Here is a tiny trained network, its code and every weight. The questions are about switching its units off for an input and a class, where a switched-off unit gives its printed mean instead of its output.

import numpy as np


def w(rows, s, z=0):
    codes = np.array(rows[::2]) - 128.0
    scale = np.full(codes.shape[1], s)
    scale[-1] = z or s
    return codes * scale


def f(y):
    return y / 2 * (1 + np.tanh(0.7978845608 * (y + 0.044715 * y**3)))


def log_softmax(a):
    a = a - a.max(-1, keepdims=True)
    return a - np.log(np.exp(a).sum(-1, keepdims=True))


def net(x, mask):
    res = np.array(x, float).reshape(1, 8) / 4 @ E
    y = f(res @ A[0][:, :-1].T + A[0][:, -1])
    res = res + np.where(mask, y, B[0][:, -1]) @ B[0][:, :-1]
    return log_softmax(res[-1] @ U[:, :-1].T + U[:, -1])


A, B = {}, {}
E = w([
[125,129,131,127,130,128,129],'x0',
[131,125,158,121,133,126,111],'x1',
[129,120,156,122,129,129,120],'x2',
[133,124,130,128,123,138,133],'x3',
[162,151,215,234,133,75,161],'x4',
[128,133,123,128,129,131,134],'x5',
[56,165,137,191,101,213,81],'x6',
[132,44,133,173,252,163,130],'x7',
],0.016)
A[0] = w([
[200,82,126,132,213,122,153,182],'N0',
[158,129,92,104,131,112,107,169],'N1',
[154,159,151,45,113,85,195,179],'N2',
[160,114,151,123,144,88,164,165],'N3',
[73,170,143,144,34,166,87,149],'N4',
[53,85,155,177,144,175,104,102],'N5',
[142,219,178,103,6,80,154,254],'N6',
[132,178,159,192,108,162,134,59],'N7',
[115,92,102,88,142,149,78,144],'N8',
[95,112,112,49,68,119,105,226],'N9',
[160,145,106,140,105,70,165,150],'N10',
[83,171,123,60,71,126,102,214],'N11',
[102,114,126,163,102,151,100,178],'N12',
[151,116,104,23,85,140,108,239],'N13',
[124,84,79,70,196,189,107,194],'N14',
[51,156,141,217,122,210,101,144],'N15',
[134,172,132,79,76,125,136,192],'N16',
[162,151,169,250,121,89,161,173],'N17',
[59,134,129,110,127,170,91,127],'N18',
],0.014,0.0071)
B[0] = w([
[91,134,220,112,127,187,222,203],'N0',
[140,154,137,91,135,117,110,154],'N1',
[193,123,117,92,153,42,106,186],'N2',
[139,70,198,119,122,111,168,169],'N3',
[43,148,75,254,91,176,94,213],'N4',
[206,165,55,70,170,173,115,180],'N5',
[185,87,83,167,63,78,79,253],'N6',
[162,106,79,191,163,76,72,175],'N7',
[73,130,125,70,103,137,135,170],'N8',
[191,219,154,128,194,137,178,199],'N9',
[144,77,145,128,141,78,143,166],'N10',
[159,190,60,197,140,160,146,206],'N11',
[120,191,51,158,169,168,78,164],'N12',
[203,210,110,81,219,129,158,208],'N13',
[44,125,169,23,110,125,104,200],'N14',
[192,131,50,131,203,192,8,218],'N15',
[224,136,132,199,134,107,168,187],'N16',
[174,19,159,210,185,48,115,227],'N17',
[112,115,81,135,72,208,72,171],'N18',
],0.0098,0.03)
U = w([
[179,147,94,147,251,132,129,252],'0',
[17,146,157,34,108,116,185,191],'1',
[95,217,82,181,86,200,137,88],'2',
[55,97,76,52,108,194,44,127],'3',
[163,59,117,141,22,50,151,132],'4',
[74,57,171,195,167,144,231,35],'5',
[96,71,79,206,75,110,60,5],'6',
],0.011,0.0031)

Each question gives the input, the list of numbers given to net, and the class t.
The units are the neurons (one row each of A and B). Each row of codes is followed by its name. A weight is (code - 128) times the scale printed after its matrix; where a second scale follows, it is the last column's (A, B and U).
mask holds one flag per neuron, in row order. A switched-off neuron (its flag False) gives its mean, the last column of its row in B, instead of its output. The means were averaged over made-up inputs and are rounded, as every weight is.
A unit's drop is (log p(t) with every unit on - log p(t) with that unit switched off) / (log p(t) with every unit on - log p(t) with every unit switched off).
The circuit of an input: a set's keep is (log p(t) with only the set's units on - log p(t) with every unit switched off) / (log p(t) with every unit on - log p(t) with every unit switched off). Starting from the 12 units with the biggest drops (on a tie, the unit counted first), units are removed one at a time, each time the one whose removal leaves the highest keep (on an exact tie, the one counted first), for as long as the keep stays at least 0.8.
units of the circuit, in order: the units of the circuit, biggest drop first
k most important neurons: the k neurons with the biggest drops, biggest first
drop when u is switched off: that unit's drop, to one decimal
input [-4,6,-3,-7,2,-1,8,-7], class 6: units of the circuit, in order : (N6)
input [7,0,-3,-2,1,-2,-7,-5], class 4: 2 most important neurons : (N6 N15)
input [-8,-7,-4,-5,4,-4,1,0], class 6: 2 most important neurons : (N13 N9)
input [0,7,7,5,0,-7,8,-2], class 2: 3 most important neurons : (N17 N5 N4)
input [6,6,-7,2,-4,1,6,0], class 2: 2 most important neurons : (N4 N11)
input [3,-7,7,-6,1,-5,0,-6], class 4: 2 most important neurons : (N6 N15)
input [2,-3,6,-7,2,0,6,0], class 6: 3 most important neurons : (N13 N9 N4)
input [-3,0,5,-8,1,7,3,-6], class 6: drop when N6 is switched off : 0.9
input [-7,-6,-2,-7,-4,2,-4,2], class 1: drop when N2 is switched off : 0.0
input [7,8,0,4,-1,0,0,5], class 1: drop when N15 is switched off : 0.1
input [4,7,2,1,0,-4,3,-2], class 2: drop when N17 is switched off : 0.4
